How the nodes are linked:
*: nb->rl, fp->bf, pj->fp, zg->hd, ds->mt, zh->fl, fs->zl, qt->jl, jb->lb, bc->sc, qd->ng, ml->pq, jm->tl, jl->dd, fd->nt, lf->fs, zs->nb, zc->pc, mt->gr, fq->pj, ng->zp, bn->pb, zd->dr, tj->zc, hf->jp, fj->nz, bf->nm, mq->gt, rl->ll, tb->jn, zl->ql, dr->cf, dd->qd, pq->zd, dj->bn, ms->fd, cf->mm, zp->ms, gd->rn, lt->dh, qr->gd, lb->mq, fl->gz, md->tb, nz->ml, rn->rp, jn->lt, ql->lh, gr->zh, pb->bc, gz->dq, rp->zg, sc->fq, pc->ds, pm->tz, dh->dj, jp->zs, tq->qm, lh->tj, tl->qt, dq->fj, gt->hf, ll->lf, bh->qr, mm->pm, nt->md, nm->bh, tz->jb, hd->tq, qm->jm
~: nb->rp, fp->lh, pj->ql, zg->fl, ds->ng, zh->fd, fs->qm, qt->pq, jb->fp, bc->lf, qd->cf, ml->dh, jm->nz, jl->zd, fd->jb, lf->tq, zs->rn, zc->dd, mt->zp, fq->zl, ng->mm, bn->rl, zd->bn, tj->jl, hf->qr, fj->jn, bf->tj, mq->nm, rl->zg, tb->gt, zl->jm, dr->pb, dd->dr, pq->dj, dj->nb, ms->tz, cf->bc, zp->pm, gd->mt, lt->jp, qr->ds, lb->bf, fl->nt, md->mq, nz->lt, rn->gr, jn->hf, ql->tl, gr->ms, pb->ll, gz->md, rp->zh, sc->fs, pc->qd, pm->fq, dh->zs, jp->gd, tq->dq, lh->qt, tl->ml, dq->tb, gt->bh, ll->hd, bh->pc, mm->sc, nt->lb, nm->zc, tz->pj, hd->gz, qm->fj
§: nb->zd, fp->nt, pj->fd, zg->pb, ds->jp, zh->rl, fs->pm, qt->bf, jb->fl, bc->ng, qd->qr, ml->lh, jm->pj, jl->nm, fd->zg, lf->mm, zs->pq, zc->gt, mt->zs, fq->ms, ng->gd, bn->dd, zd->zc, tj->mq, hf->nz, fj->zl, bf->md, mq->dq, rl->dr, tb->qm, zl->tz, dr->pc, dd->bh, pq->tj, dj->jl, ms->rp, cf->ds, zp->rn, gd->dh, lt->tl, qr->lt, lb->gz, fl->ll, md->tq, nz->ql, rn->dj, jn->jm, ql->jb, gr->nb, pb->qd, gz->lf, rp->bn, sc->zp, pc->hf, pm->gr, dh->qt, jp->ml, tq->sc, lh->lb, tl->fp, dq->fs, gt->fj, ll->cf, bh->jn, mm->mt, nt->hd, nm->tb, tz->zh, hd->bc, qm->fq
&: nb->bn, fp->lb, pj->jb, zg->ll, ds->gd, zh->zg, fs->fq, qt->tj, jb->nt, bc->mm, qd->ds, ml->qt, jm->ql, jl->zc, fd->fl, lf->sc, zs->dj, zc->bh, mt->rn, fq->tz, ng->mt, bn->dr, zd->dd, tj->nm, hf->lt, fj->jm, bf->mq, mq->tb, rl->pb, tb->fj, zl->pj, dr->qd, dd->pc, pq->jl, dj->zd, ms->zh, cf->ng, zp->gr, gd->zs, lt->ml, qr->jp, lb->md, fl->hd, md->dq, nz->tl, rn->nb, jn->nz, ql->fp, gr->rp, pb->cf, gz->tq, rp->rl, sc->pm, pc->qr, pm->ms, dh->pq, jp->dh, tq->fs, lh->bf, tl->lh, dq->qm, gt->jn, ll->bc, bh->hf, mm->zp, nt->gz, nm->gt, tz->fd, hd->lf, qm->zl
!: nb->rn, fp->ql, pj->zl, zg->zh, ds->qd, zh->ms, fs->tq, qt->ml, jb->pj, bc->ll, qd->dr, ml->lt, jm->fj, jl->pq, fd->tz, lf->hd, zs->gd, zc->jl, mt->ng, fq->fs, ng->cf, bn->nb, zd->dj, tj->qt, hf->bh, fj->tb, bf->lh, mq->bf, rl->rp, tb->mq, zl->qm, dr->bn, dd->zd, pq->dh, dj->zs, ms->pm, cf->pb, zp->mm, gd->ds, lt->hf, qr->pc, lb->fp, fl->fd, md->lb, nz->jn, rn->mt, jn->gt, ql->jm, gr->zp, pb->rl, gz->nt, rp->gr, sc->lf, pc->dd, pm->sc, dh->jp, jp->qr, tq->gz, lh->tl, tl->nz, dq->md, gt->nm, ll->zg, bh->zc, mm->bc, nt->jb, nm->tj, tz->fq, hd->fl, qm->dq
@: nb->gr, fp->tl, pj->jm, zg->fd, ds->cf, zh->tz, fs->dq, qt->dh, jb->ql, bc->hd, qd->pb, ml->jp, jm->jn, jl->dj, fd->pj, lf->gz, zs->mt, zc->zd, mt->mm, fq->qm, ng->bc, bn->rp, zd->nb, tj->pq, hf->pc, fj->gt, bf->qt, mq->tj, rl->zh, tb->nm, zl->fj, dr->rl, dd->bn, pq->zs, dj->rn, ms->fq, cf->ll, zp->sc, gd->ng, lt->qr, qr->qd, lb->lh, fl->jb, md->bf, nz->hf, rn->zp, jn->bh, ql->nz, gr->pm, pb->zg, gz->lb, rp->ms, sc->tq, pc->dr, pm->fs, dh->gd, jp->ds, tq->md, lh->ml, tl->lt, dq->mq, gt->zc, ll->fl, bh->dd, mm->lf, nt->fp, nm->jl, tz->zl, hd->nt, qm->tb

The rows follow the links: the fewer symbols apart two nodes are, the more alike their rows tend to be.

Each row is also shifted at random along 4 hidden directions that mean nothing.

Rows with their nodes:
[-171,36,310,-101,35,-1,33,-63,-17,-14,-8,32,31,8,-55,-176,19,79,-32,-182,-87,46,74,188,46,-70]; node pq
[87,72,-108,118,16,90,-34,127,-39,3,86,-7,1,83,102,100,99,-49,-4,-2,61,5,80,-138,-31,93]; node nt
[20,-15,-36,-49,-40,-132,55,9,71,10,-118,17,10,-106,-21,-41,-132,54,-16,54,-85,15,-105,81,-142,-51]; node bn
[-4,31,11,212,-61,32,-118,101,-71,5,71,28,13,1,98,-4,37,-25,-91,-46,-46,29,4,-33,-7,147]; node fs
[42,-5,-38,29,-56,-138,80,53,33,103,-68,-76,34,-69,2,-42,-211,20,47,64,130,15,-135,34,-86,-21]; node rn
[41,-108,-28,-51,-23,83,-45,-151,-99,-50,-84,7,-157,35,-103,-18,-13,-46,-107,47,47,-64,58,57,106,-93]; node jn
[190,-53,24,65,-48,-118,-51,26,29,12,62,-33,111,-103,-5,-95,-65,12,42,14,55,2,-207,14,-23,73]; node zp
[-239,-48,-187,-98,6,-115,52,1,164,-5,-17,15,83,-131,-29,68,-44,13,131,184,-114,-28,-139,-47,-86,-4]; node pb
[94,113,46,200,-22,47,-77,142,-51,49,72,21,38,73,129,37,53,8,-53,-126,-32,84,19,-90,-14,121]; node tq
[-59,-28,156,-11,18,-36,150,11,-50,144,-53,3,16,-20,23,-60,-159,-6,27,-34,-62,89,58,126,53,-77]; node pc
[82,17,76,-90,-31,11,81,-71,55,11,-82,-5,-54,-2,-47,-62,-91,84,-65,21,32,5,118,143,0,-144]; node dh
[239,-124,239,96,16,51,55,-54,-280,187,-13,-45,-81,79,-13,-81,-160,-141,40,-155,103,107,44,63,264,-35]; node tj
[26,-44,-134,180,-29,72,-49,71,-91,26,48,47,-24,-15,96,105,44,-126,-26,86,-119,21,24,-95,18,109]; node gz
[-116,35,72,-212,55,41,31,-121,92,-101,-92,74,-49,5,-102,-4,35,89,-46,-2,-220,-19,120,123,-1,-150]; node jl
[46,-9,-156,111,-36,-33,-38,61,96,45,122,-40,75,-42,42,76,-12,-20,76,180,79,-51,-51,-138,0,78]; node pm
[-87,46,6,-54,9,82,73,-72,-7,63,-29,-96,-88,113,-41,36,-79,41,-26,18,251,-25,172,-11,119,-141]; node qt
[26,37,-56,4,-7,106,-100,-1,-39,-146,-3,58,-68,47,-1,25,211,3,-108,-75,-51,-57,38,-20,-65,51]; node dq
[50,-45,-49,92,-51,-10,-96,55,31,-69,174,-7,101,-60,25,-41,113,-21,4,98,90,-70,-43,-51,-32,132]; node hd
[112,46,157,-133,61,-91,132,27,65,20,-33,5,90,-41,1,-96,-14,55,85,-125,-17,67,-60,119,-75,-32]; node ds
[13,-61,58,-34,13,-46,194,23,-35,171,-53,-42,5,-34,18,-46,-162,-51,79,38,85,54,59,99,42,-79]; node dd
[199,-65,-59,166,-65,9,-126,44,-22,-35,83,48,26,-71,27,-20,61,-74,-67,98,-75,-22,-46,-11,-17,138]; node fd
[-54,-140,-130,47,-14,95,-95,-14,-111,-95,35,60,-68,-41,-19,3,195,-139,-62,92,-54,-78,35,-5,-34,92]; node qm
[-49,133,-103,140,-100,38,-130,70,74,-77,88,-27,23,34,51,30,66,80,-164,80,126,-69,37,-51,-112,81]; node fq
[-153,-180,-85,-87,-44,-115,92,-52,39,-23,-93,12,13,-170,-100,-102,-56,-40,8,196,-23,-69,-100,179,-123,-29]; node qd
[-68,-21,88,-171,55,44,88,-110,22,1,-13,19,-15,35,-65,-7,35,8,54,-4,-58,-33,145,79,79,-124]; node bh
[284,-37,-95,-78,51,-43,231,21,49,155,-89,-42,-20,-4,33,85,-177,-27,111,132,73,34,87,30,-15,-129]; node zd
[-163,-57,75,98,25,102,-65,-7,-236,35,-18,29,-89,75,9,6,34,-130,-35,-171,-18,61,11,-10,107,51]; node jm

Complete each set of four: the symbols that take the first to the second take the third to the fourth, perhaps in another order.
Answer with the node's name.
[271,-19,-67,84,-7,-2,-95,47,25,-58,89,52,71,-54,50,42,91,-32,23,52,-173,-11,-47,-92,-23,116]
to [53,78,13,207,-52,51,-78,129,-67,36,94,-14,25,62,113,29,50,-20,-62,-57,58,42,28,-70,-4,126]
as [-265,12,108,-107,50,65,62,-92,1,16,16,-24,-24,63,-48,-9,12,36,35,-29,74,-22,159,33,102,-115]
to dh

[-5,-15,-12,69,8,-6,-109,52,56,-52,136,42,104,-47,57,27,104,-12,60,42,-153,-13,-39,-94,-20,131]
to [-47,-48,-57,55,-20,116,-139,-23,-96,-136,-32,75,-92,5,-27,11,178,-65,-138,-40,-151,-48,-9,30,-41,59]
as [96,-1,-93,106,-45,107,-55,8,-153,3,-34,-44,-119,95,-3,45,11,-61,-99,-33,218,-15,63,-57,28,19]
to lt

[121,29,-37,14,31,103,-57,64,-50,-84,61,5,-2,62,43,51,218,-28,-13,-83,57,-36,76,-73,-38,73]
to [-105,13,41,241,-70,19,-118,103,-83,20,109,3,55,-17,95,-48,59,-38,-81,-28,31,0,-18,-17,-7,148]
as [-23,-12,-62,170,-107,16,-144,53,-9,-59,98,-11,27,-62,32,-41,64,-31,-127,89,19,-65,-25,10,-47,131]
to pm

[1,105,-49,125,-70,34,-144,81,61,-83,82,11,35,12,59,-8,94,72,-135,27,15,-29,-7,-40,-85,117]
to [17,-28,28,62,32,87,-70,54,-125,-66,86,32,3,19,20,-18,221,-95,3,-88,5,-10,37,-26,-4,125]
as [84,-62,136,-37,6,-3,96,-58,-53,95,-122,41,-46,-41,-15,-62,-155,-6,-26,-30,-192,71,54,153,44,-97]
to ds

[-107,92,-51,69,-41,101,-111,10,-82,-84,-35,-3,-107,99,1,28,83,17,-159,-85,141,-37,46,-22,-48,19]
to [-36,23,231,-179,121,57,80,-85,-12,-24,-3,64,-3,43,-41,-40,46,26,74,-172,-174,75,115,73,105,-84]
as [-189,16,145,26,-39,-162,32,47,16,40,-26,-32,91,-73,11,-148,-136,51,2,-79,55,65,-152,118,-80,20]
to lf

[-107,-44,-38,-90,-48,-124,68,-10,86,-26,-73,-24,33,-117,-47,-96,-82,67,-27,117,61,-58,-90,128,-155,-45]
to [-25,105,-123,24,-62,-82,-101,7,193,-56,-19,-1,40,-33,-5,43,-71,137,-80,118,-76,-33,-142,-79,-103,14]
as [-99,23,66,-66,94,118,-26,-52,-95,-41,5,-8,-60,128,-31,40,132,-34,29,-166,64,10,98,-44,92,-16]
to bh

[97,-129,-136,-88,40,120,5,-126,-79,-39,-37,2,-128,35,-78,112,73,-114,25,75,41,-68,80,-59,83,-61]
to [197,64,23,-161,123,118,-25,-93,-36,-111,-86,59,-97,126,-63,111,113,21,15,-158,-133,17,81,-62,61,-81]
as [-201,21,-20,-76,-26,-129,-40,18,162,-91,72,-26,137,-103,-29,-69,29,83,76,50,80,-77,-162,-11,-109,34]
to gr

[158,16,-49,-64,73,-120,56,39,105,37,-42,32,73,-65,43,84,-79,12,181,0,-205,76,-149,-85,-50,3]
to [-35,31,-107,107,-89,-93,-89,37,122,-8,18,1,60,-60,8,11,-93,67,-36,110,-92,0,-165,-66,-51,41]
as [18,-30,24,107,-32,-8,-157,34,-1,-85,113,62,87,-57,49,-38,139,-37,-31,12,-159,-16,-73,-21,-16,158]
to nt

[-10,134,81,-91,37,-2,118,-10,113,40,-153,38,-48,34,10,48,-114,130,-60,-52,-156,70,113,72,-51,-160]
to [48,82,2,-88,58,-123,77,63,120,25,-6,-32,117,-29,47,29,-50,64,144,-43,-3,42,-144,-80,-66,24]
as [207,1,117,-142,44,36,121,-63,8,21,21,-69,-8,43,-55,-49,10,39,31,-38,195,-25,152,84,77,-129]
to nb

[-34,-38,-64,208,-88,24,-136,47,-58,-10,74,14,4,-58,50,-40,28,-55,-117,83,-32,-27,-35,-7,-22,133]
to [-45,27,-25,-108,108,143,-15,-69,-46,-74,-50,34,-87,106,-31,135,123,-35,37,-118,-122,14,104,-99,61,-57]
as [-141,-13,0,-23,-34,76,-18,-124,-43,-9,-55,-33,-129,86,-81,-7,-68,23,-104,37,110,-37,102,29,99,-135]
to zs

[3,-62,-188,118,-4,99,-54,54,-43,4,19,85,-42,-11,72,156,79,-119,1,115,-203,13,58,-110,-8,96]
to [-54,67,-162,141,-51,60,-92,88,40,-26,30,28,-28,25,87,127,55,-10,-104,90,-82,-4,42,-110,-71,88]
as [29,151,-59,86,-14,-27,-54,107,152,29,92,-41,107,30,89,83,-16,96,54,27,41,4,-50,-163,-28,63]
to zg

[112,20,-95,133,-18,-46,-40,94,67,73,87,-6,71,-35,83,92,-57,-12,71,99,-64,24,-72,-142,24,77]
to [-27,1,-10,236,-112,22,-102,110,-79,37,138,-32,30,6,78,-55,32,-47,-99,45,193,-32,-3,-17,-4,143]
as [140,-90,159,-43,42,81,-42,-104,-175,-30,-13,25,-80,65,-72,-52,73,-85,6,-169,-5,21,25,50,156,-22]
to hf

[140,-61,-16,58,-21,-124,98,68,-25,129,-81,-40,32,-93,29,-34,-213,-37,54,37,26,76,-155,35,-34,6]
to [-96,96,12,-18,4,-136,69,64,103,65,-62,-38,73,-32,31,-3,-156,96,61,-56,33,66,-116,-5,-87,-25]
as [332,91,36,82,2,97,-95,39,-122,-37,-43,22,-102,111,19,36,78,-15,-123,-199,21,52,25,-55,0,42]
to fp

[-133,-58,62,-124,2,-113,99,13,62,-18,-2,-31,72,-105,-56,-135,-13,34,49,37,116,-52,-50,151,-98,-23]
to [-1,71,7,36,7,20,-126,43,109,-123,97,87,103,-15,58,39,173,54,-18,-11,-229,-1,-37,-79,-57,112]
as [-151,10,185,-154,46,-85,134,25,57,-11,10,-10,100,-60,-19,-132,21,63,98,-89,62,24,-24,135,-70,-35]
to lf

[-97,82,159,-71,51,59,72,-37,-12,71,30,-74,-25,143,-19,-31,-30,57,22,-104,223,16,164,3,123,-128]
to [-328,41,108,-58,-5,-34,93,-35,55,47,-97,28,-9,-13,-23,-74,-95,75,-72,-4,-71,32,87,150,-19,-103]
as [67,-44,117,64,23,-154,85,90,-58,144,-1,-21,100,-55,64,-56,-172,-55,162,-115,-43,133,-169,9,21,69]
to ll

[-102,6,134,-161,72,40,69,-100,25,-23,14,0,-8,51,-63,-55,45,35,51,-59,-6,-6,143,76,89,-105]
to [-235,-17,171,-97,0,-136,63,-9,21,-30,-38,15,107,-103,-38,-182,-11,46,29,-90,-79,25,-113,190,-93,5]
as [-187,-35,2,-109,-3,92,-89,-152,-27,-142,-51,-5,-109,50,-117,-21,88,22,-110,-9,58,-86,68,44,41,-95]
to jp

